Below is a small trained network, with its code and all its weights. Each question gives an input and a target symbol and asks what happens when units are switched off, that is, made to give their printed mean instead of their output.

import numpy as np


def w(rows, s, z=0):
    codes = np.array(rows[::2]) - 128.0
    scale = np.full(codes.shape[1], s)
    scale[-1] = z or s
    return codes * scale


def softmax(a):
    e = np.exp(a - a.max(-1, keepdims=True))
    return e / e.sum(-1, keepdims=True)


def log_softmax(a):
    a = a - a.max(-1, keepdims=True)
    return a - np.log(np.exp(a).sum(-1, keepdims=True))


def net(x, mask):
    ids = ['Φαβδεζηθξπ'.index(c) for c in x.split()]
    T = len(ids)
    res = E[ids] + P[:T]
    u = 0
    for l in range(2):
        r = res
        for j in range(3):
            rows = slice(2 * j, 2 * j + 2)
            q, k, v = (r @ M[l][rows].T for M in (Q, K, V))
            z = softmax(np.where(np.tri(T) > 0, q @ k.T / 2**0.5, -1e9)) @ v
            o = O[l][rows]
            res = res + np.where(mask[u + j], z, o[:, -1]) @ o[:, :-1]
        u += 3
    return log_softmax(res[-1] @ U[:, :-1].T + U[:, -1])


Q, K, V, O = {}, {}, {}, {}
E = w([
[108,136,162,166,56,122,49],'Φ',
[85,198,176,84,247,149,102],'α',
[125,174,117,187,137,136,227],'β',
[78,207,254,91,179,117,115],'δ',
[125,44,156,124,227,152,238],'ε',
[226,154,183,86,91,168,59],'ζ',
[119,186,113,72,56,138,153],'η',
[84,152,182,141,209,144,107],'θ',
[127,121,55,175,123,214,127],'ξ',
[105,135,17,169,175,47,186],'π',
],0.021)
P = w([
[140,7,173,67,162,125,111],'0',
[84,99,170,89,146,154,93],'1',
[82,126,156,101,133,149,101],'2',
[82,146,142,110,123,150,100],'3',
[94,162,127,119,116,149,108],'4',
[102,178,117,132,108,143,118],'5',
[111,191,108,139,100,145,119],'6',
[123,207,102,150,93,145,122],'7',
[130,221,85,157,85,137,127],'8',
[139,235,74,173,82,137,137],'9',
[147,250,62,179,74,136,144],'10',
],0.013)
Q[0] = w([
[174,53,127,139,85,109,151],'L0H1',
[130,137,124,126,153,136,180],'L0H1',
[221,46,121,126,100,65,144],'L0H2',
[137,167,125,106,128,128,60],'L0H2',
[190,4,115,119,78,157,173],'L0H3',
[86,169,180,135,117,172,106],'L0H3',
],0.016)
K[0] = w([
[80,78,158,67,205,115,137],'L0H1',
[149,141,65,192,125,73,214],'L0H1',
[25,48,220,45,236,129,113],'L0H2',
[153,240,99,168,86,70,22],'L0H2',
[52,95,207,86,206,147,133],'L0H3',
[174,254,126,209,70,125,118],'L0H3',
],0.01)
V[0] = w([
[119,177,178,61,151,95,117],'L0H1',
[120,175,119,123,108,162,69],'L0H1',
[170,157,183,139,69,197,144],'L0H2',
[127,131,3,120,104,174,177],'L0H2',
[193,212,141,42,164,205,188],'L0H3',
[215,108,154,153,134,254,75],'L0H3',
],0.0075)
O[0] = w([
[158,166,165,98,142,84,128,205],'L0H1',
[185,176,147,161,117,150,121,252],'L0H1',
[41,100,116,175,111,113,153,240],'L0H2',
[68,128,171,48,81,229,143,77],'L0H2',
[59,177,110,2,198,51,105,168],'L0H3',
[66,149,111,162,170,118,33,171],'L0H3',
],0.009,0.0034)
Q[1] = w([
[70,176,214,12,128,224,109],'L1H1',
[74,169,194,194,41,109,74],'L1H1',
[125,124,157,122,137,56,165],'L1H2',
[91,188,198,89,147,178,115],'L1H2',
[160,104,82,182,182,39,125],'L1H3',
[70,149,179,132,168,215,158],'L1H3',
],0.011)
K[1] = w([
[11,175,24,133,94,129,192],'L1H1',
[145,246,118,197,143,185,85],'L1H1',
[137,156,103,3,80,93,146],'L1H2',
[16,248,108,186,110,147,196],'L1H2',
[178,19,239,148,148,88,20],'L1H3',
[128,208,3,202,2,127,125],'L1H3',
],0.0082)
V[1] = w([
[198,70,105,16,161,152,81],'L1H1',
[132,199,104,166,253,142,222],'L1H1',
[107,206,127,55,174,144,190],'L1H2',
[138,194,110,129,157,115,35],'L1H2',
[98,159,149,220,218,207,137],'L1H3',
[117,117,97,111,42,129,34],'L1H3',
],0.0063)
O[1] = w([
[139,195,92,115,28,165,81,63],'L1H1',
[137,50,153,97,73,85,62,229],'L1H1',
[140,107,141,197,108,155,120,218],'L1H2',
[142,116,51,155,66,113,183,254],'L1H2',
[145,41,2,78,200,172,117,158],'L1H3',
[131,172,147,210,86,111,142,108],'L1H3',
],0.0091,0.0082)
U = w([
[193,179,111,72,205,68,206,84],'Φ',
[181,100,97,132,109,131,94,126],'α',
[228,142,125,189,208,143,153,220],'β',
[162,144,107,110,160,115,151,64],'δ',
[215,231,71,80,181,129,63,120],'ε',
[135,223,121,99,153,112,173,160],'ζ',
[133,175,74,124,172,201,114,75],'η',
[85,79,135,71,169,101,196,172],'θ',
[81,149,86,130,165,74,131,2],'ξ',
[254,172,137,82,169,180,156,170],'π',
],0.0062,0.0049)

Each question gives the input, a string of symbols that net reads in full, and the target symbol t.
The units are the heads (2 rows each of Q, K, V and O). Each row of codes is followed by its name. A weight is (code - 128) times the scale printed after its matrix; where a second scale follows, it is the last column's (O and U).
mask holds one flag per head, layer by layer. A switched-off head (its flag False) gives its mean, the last column of its rows in O, instead of its output. The means were averaged over made-up inputs and are rounded, as every weight is.
A unit's drop is (log p(t) with every unit on - log p(t) with that unit switched off) / (log p(t) with every unit on - log p(t) with every unit switched off).
The circuit of an input: a set's keep is (log p(t) with only the set's units on - log p(t) with every unit switched off) / (log p(t) with every unit on - log p(t) with every unit switched off). Starting from all 6 units, units are removed one at a time, each time the one whose removal leaves the highest keep (on an exact tie, the one counted first), for as long as the keep stays at least 0.8.
circuit, biggest first: the units of the circuit, biggest drop first
most important unit: the unit with the biggest drop
heads that matter: for each layer, one digit per head in row order, 1 if its drop is at least 0.15 and else 0, layers parted by /
input Φ η θ ε α θ, target ζ: heads that matter -> 011 / 101
input α Φ α θ, target β: circuit, biggest first -> (L0H3, L0H2)
input α α π ξ α α α δ, target η: circuit, biggest first -> (L0H2, L0H1, L1H3, L0H3)
input ζ η β ε δ, target θ: most important unit -> L1H1
input α α ε β α, target θ: heads that matter -> 000 / 100
input η η α α α Φ α α, target β: heads that matter -> 001 / 000
input ε π ε Φ α Φ α ε α δ, target β: heads that matter -> 001 / 000
input θ ζ α θ α α α, target ξ: circuit, biggest first -> (L0H3, L0H2)
input α α π ξ, target η: circuit, biggest first -> (L0H2, L1H1, L0H1)
input η α α δ, target ζ: circuit, biggest first -> (L1H3, L0H3)
input Φ ε π π Φ α ζ Φ β, target θ: circuit, biggest first -> (L0H2, L1H1)
input ζ α α α η π, target ζ: circuit, biggest first -> (L1H1, L1H3)
input δ ε α, target ε: heads that matter -> 010 / 100
input η η ε α, target ζ: most important unit -> L1H3
input α α ε α ζ α Φ, target β: heads that matter -> 011 / 100
input α α α, target ε: circuit, biggest first -> (L1H1, L0H2, L0H3)
input β ζ ζ α, target ξ: heads that matter -> 011 / 000
input α ζ α ε Φ θ Φ Φ η η π, target α: circuit, biggest first -> (L0H2, L1H1, L0H3, L1H2)
input Φ Φ θ α ζ α α ε ε ζ, target α: circuit, biggest first -> (L1H2, L1H1, L0H2, L0H3)
input ε α Φ π π α θ, target π: most important unit -> L0H2
input η π α, target π: heads that matter -> 011 / 000
input ζ α α π η α, target ζ: heads that matter -> 011 / 001
input Φ Φ Φ η, target ζ: heads that matter -> 000 / 101
input π α ε δ, target π: circuit, biggest first -> (L0H3, L0H2)
input ε ε α α θ, target α: circuit, biggest first -> (L1H1, L1H2, L0H3)
